Below are the code and all the weights of a small trained network. Each question names an input and a class and asks about switching units off, where a switched-off unit gives its printed mean instead of its output.

import numpy as np


def w(rows, s, z=0):
    codes = np.array(rows[::2]) - 128.0
    scale = np.full(codes.shape[1], s)
    scale[-1] = z or s
    return codes * scale


def f(y):
    return np.maximum(y, 0)


def log_softmax(a):
    a = a - a.max(-1, keepdims=True)
    return a - np.log(np.exp(a).sum(-1, keepdims=True))


def net(x, mask):
    res = np.array(x, float).reshape(1, 5) / 4 @ E
    y = f(res @ A[0][:, :-1].T + A[0][:, -1])
    res = res + np.where(mask, y, B[0][:, -1]) @ B[0][:, :-1]
    return log_softmax(res[-1] @ U[:, :-1].T + U[:, -1])


A, B = {}, {}
E = w([
[91,123,2,73,10],'x0',
[105,40,215,220,120],'x1',
[109,190,150,237,80],'x2',
[32,180,196,102,76],'x3',
[167,208,191,90,60],'x4',
],0.0074)
A[0] = w([
[171,160,92,27,129,166],'neuron 1',
[24,92,121,168,102,138],'neuron 2',
[149,98,60,75,72,122],'neuron 3',
[249,203,109,216,119,136],'neuron 4',
[140,157,180,39,96,139],'neuron 5',
[136,103,169,143,214,167],'neuron 6',
[164,123,117,173,141,232],'neuron 7',
[167,106,100,151,149,255],'neuron 8',
[117,94,46,110,106,117],'neuron 9',
[145,120,198,160,175,126],'neuron 10',
[100,245,158,149,92,194],'neuron 11',
[190,162,55,62,81,111],'neuron 12',
[176,126,195,145,208,107],'neuron 13',
[106,115,124,220,104,184],'neuron 14',
[114,105,142,156,199,108],'neuron 15',
[146,79,128,97,178,110],'neuron 16',
[81,16,228,102,230,213],'neuron 17',
[92,120,85,148,142,140],'neuron 18',
[156,157,140,206,73,111],'neuron 19',
[108,73,143,126,35,210],'neuron 20',
[55,107,58,163,118,113],'neuron 21',
],0.013,0.0034)
B[0] = w([
[13,115,171,99,103,215],'neuron 1',
[169,56,73,168,136,185],'neuron 2',
[89,57,142,94,143,208],'neuron 3',
[252,152,85,35,145,199],'neuron 4',
[116,165,125,95,92,192],'neuron 5',
[125,159,173,165,158,204],'neuron 6',
[146,159,116,108,165,172],'neuron 7',
[129,153,131,116,175,177],'neuron 8',
[93,107,135,110,148,196],'neuron 9',
[160,134,159,168,130,203],'neuron 10',
[129,183,52,156,5,219],'neuron 11',
[59,73,165,56,101,217],'neuron 12',
[161,182,191,184,147,213],'neuron 13',
[121,83,92,199,166,189],'neuron 14',
[125,156,145,145,153,177],'neuron 15',
[122,132,176,129,107,169],'neuron 16',
[162,137,245,131,169,253],'neuron 17',
[107,140,101,131,170,158],'neuron 18',
[171,84,96,189,96,180],'neuron 19',
[160,82,150,125,128,190],'neuron 20',
[103,121,90,141,203,183],'neuron 21',
],0.021,0.013)
U = w([
[127,215,194,192,176,177],'0',
[51,134,38,200,253,145],'1',
[124,89,87,184,104,5],'2',
[33,65,159,65,125,110],'3',
[142,159,155,79,172,24],'4',
[51,255,114,150,94,120],'5',
[143,74,181,120,159,178],'6',
[189,129,95,121,159,127],'7',
],0.0091,0.0025)

Each question gives the input, the list of numbers given to net, and the class t.
The units are the neurons (one row each of A and B). Each row of codes is followed by its name. A weight is (code - 128) times the scale printed after its matrix; where a second scale follows, it is the last column's (A, B and U).
mask holds one flag per neuron, in row order. A switched-off neuron (its flag False) gives its mean, the last column of its row in B, instead of its output. The means were averaged over made-up inputs and are rounded, as every weight is.
A unit's drop is (log p(t) with every unit on - log p(t) with that unit switched off) / (log p(t) with every unit on - log p(t) with every unit switched off).
The circuit of an input: a set's keep is (log p(t) with only the set's units on - log p(t) with every unit switched off) / (log p(t) with every unit on - log p(t) with every unit switched off). Starting from the 12 units with the biggest drops (on a tie, the unit counted first), units are removed one at a time, each time the one whose removal leaves the highest keep (on an exact tie, the one counted first), for as long as the keep stays at least 0.8.
units of the circuit, in order: the units of the circuit, biggest drop first
most important unit: the unit with the biggest drop
k most important neurons: the k neurons with the biggest drops, biggest first
drop of u: that unit's drop, to one decimal
input [7,3,4,-6,8], class 3: units of the circuit, in order : neuron 12
input [-4,4,7,4,3], class 2: units of the circuit, in order : neuron 11; neuron 19
input [8,8,-4,8,-2], class 1: units of the circuit, in order : neuron 21; neuron 2
input [-3,1,6,-4,0], class 7: 4 most important neurons : neuron 4; neuron 17; neuron 1; neuron 19
input [-4,-8,-1,-6,-3], class 4: 2 most important neurons : neuron 4; neuron 8
input [1,-2,-3,5,3], class 3: 3 most important neurons : neuron 13; neuron 1; neuron 6
input [2,1,3,-3,0], class 7: units of the circuit, in order : neuron 1; neuron 4; neuron 6
input [7,-2,5,4,-1], class 2: 2 most important neurons : neuron 11; neuron 2
input [-7,-3,7,-4,3], class 7: 2 most important neurons : neuron 4; neuron 17
input [-5,-3,4,2,3], class 5: 2 most important neurons : neuron 11; neuron 17
input [-6,-6,2,-6,7], class 4: 2 most important neurons : neuron 4; neuron 1
input [0,2,8,0,-2], class 2: 2 most important neurons : neuron 19; neuron 11
input [2,8,-8,-6,8], class 0: 3 most important neurons : neuron 12; neuron 2; neuron 4
input [3,-1,4,8,2], class 2: most important unit : neuron 2
input [-5,-8,-5,1,8], class 5: 3 most important neurons : neuron 11; neuron 5; neuron 3
input [-6,6,-8,-7,-8], class 0: drop of neuron 13 : 0.0
input [2,4,-2,5,7], class 5: drop of neuron 5 : 0.2
input [3,4,8,-4,3], class 7: drop of neuron 1 : 0.1
